Below is a small trained network, with its code and all its weights. Each question gives an input and a class and asks what happens when units are switched off, that is, made to give their printed mean instead of their output.

import numpy as np


def w(rows, s, z=0):
    codes = np.array(rows[::2]) - 128.0
    scale = np.full(codes.shape[1], s)
    scale[-1] = z or s
    return codes * scale


def norm(h):
    return h / np.sqrt((h * h).mean(-1, keepdims=True) + 1e-5)


def f(y):
    return np.maximum(y, 0)


def log_softmax(a):
    a = a - a.max(-1, keepdims=True)
    return a - np.log(np.exp(a).sum(-1, keepdims=True))


def net(x, mask):
    res = np.array(x, float).reshape(1, 4) / 4 @ E
    u = 0
    for l in range(3):
        y = f(norm(res) @ A[l][:, :-1].T + A[l][:, -1])
        res = res + np.where(mask[u : u + 4], y, B[l][:, -1]) @ B[l][:, :-1]
        u += 4
    return log_softmax(norm(res)[-1] @ U[:, :-1].T + U[:, -1])


A, B = {}, {}
E = w([
[156,46,119,109,138,132,223,187,71],'x0',
[151,55,2,5,14,111,91,37,120],'x1',
[173,94,123,63,151,94,58,188,49],'x2',
[144,140,179,88,153,79,158,159,158],'x3',
],0.0059)
A[0] = w([
[166,108,145,49,195,74,119,179,110,16],'0.n1',
[102,143,173,113,108,114,254,168,150,15],'0.n2',
[117,208,140,150,88,103,91,61,151,5],'0.n3',
[137,192,132,206,189,132,137,166,130,101],'0.n4',
],0.0072,0.0035)
B[0] = w([
[200,136,98,47,143,120,141,200,137,212],'0.n1',
[169,203,200,219,95,14,176,43,55,197],'0.n2',
[222,237,108,159,45,74,138,124,153,197],'0.n3',
[67,125,129,114,146,254,113,213,98,253],'0.n4',
],0.0075,0.005)
A[1] = w([
[126,64,89,151,133,122,178,92,165,31],'1.n1',
[125,132,107,134,132,127,123,70,192,100],'1.n2',
[119,192,124,116,119,126,71,89,254,46],'1.n3',
[116,90,64,125,121,120,25,59,107,3],'1.n4',
],0.009,0.0031)
B[1] = w([
[67,1,164,123,72,200,182,106,175,162],'1.n1',
[177,102,86,159,118,151,115,185,145,193],'1.n2',
[132,181,39,192,50,146,109,181,185,252],'1.n3',
[75,165,197,119,176,90,86,98,123,230],'1.n4',
],0.0097,0.0046)
A[2] = w([
[127,70,147,162,119,97,254,32,142,97],'2.n1',
[153,151,47,169,101,129,75,156,102,57],'2.n2',
[104,161,113,132,110,108,38,58,103,81],'2.n3',
[56,119,172,192,255,227,178,208,198,1],'2.n4',
],0.0059,0.0022)
B[2] = w([
[171,154,70,135,194,181,174,20,160,183],'2.n1',
[174,114,134,144,106,97,96,133,155,195],'2.n2',
[116,101,147,177,155,73,66,77,115,181],'2.n3',
[2,112,200,120,101,168,111,172,92,253],'2.n4',
],0.0085,0.0052)
U = w([
[89,55,71,114,97,221,204,40,197,58],'0',
[73,96,146,106,150,66,53,29,120,2],'1',
[143,209,48,212,37,113,65,124,216,151],'2',
[190,100,99,53,141,89,149,201,135,212],'3',
[25,168,196,190,135,210,160,221,112,253],'4',
[166,187,160,199,146,98,244,30,129,16],'5',
],0.011,0.0018)

Each question gives the input, the list of numbers given to net, and the class t.
The units are the neurons (one row each of A and B). Each row of codes is followed by its name. A weight is (code - 128) times the scale printed after its matrix; where a second scale follows, it is the last column's (A, B and U).
mask holds one flag per neuron, layer by layer. A switched-off neuron (its flag False) gives its mean, the last column of its row in B, instead of its output. The means were averaged over made-up inputs and are rounded, as every weight is.
A unit's drop is (log p(t) with every unit on - log p(t) with that unit switched off) / (log p(t) with every unit on - log p(t) with every unit switched off).
The circuit of an input: a set's keep is (log p(t) with only the set's units on - log p(t) with every unit switched off) / (log p(t) with every unit on - log p(t) with every unit switched off). Starting from all 12 units, units are removed one at a time, each time the one whose removal leaves the highest keep (on an exact tie, the one counted first), for as long as the keep stays at least 0.8.
units of the circuit, in order: the units of the circuit, biggest drop first
unit that matters most: the unit with the biggest drop
top k neurons: the k neurons with the biggest drops, biggest first
top k neurons in layer l: the k neurons of layer l with the biggest drops, biggest first
drop of u: that unit's drop, to one decimal
input [5,-4,5,5], class 3: unit that matters most	0.n1
input [-2,4,7,1], class 1: top 2 neurons	(1.n4; 0.n4)
input [-3,-1,-4,6], class 2: top 2 neurons	(0.n3; 1.n3)
input [-5,5,6,5], class 1: top 4 neurons	(1.n4; 0.n3; 2.n3; 1.n2)
input [-4,7,5,2], class 1: top 2 neurons	(1.n4; 0.n3)
input [7,-5,-6,7], class 5: top 2 neurons	(0.n2; 2.n1)
input [-6,4,7,4], class 1: top 4 neurons	(1.n4; 2.n3; 0.n3; 1.n2)
input [2,5,1,2], class 1: top 2 neurons	(1.n4; 0.n4)
input [0,1,-1,2], class 5: top 2 neurons	(0.n2; 1.n3)
input [-2,-1,-2,4], class 2: top 3 neurons	(0.n3; 2.n4; 1.n4)
input [-6,-3,-8,7], class 2: top 2 neurons	(1.n3; 0.n3)
input [8,2,0,6], class 5: top 2 neurons in layer 0	(0.n2; 0.n4)
input [8,-5,-6,4], class 5: drop of 2.n1	0.4
input [8,2,-2,6], class 5: units of the circuit, in order	(0.n2)
input [8,1,0,-4], class 0: drop of 1.n1	0.1
input [-3,-1,-2,8], class 2: drop of 1.n3	0.3
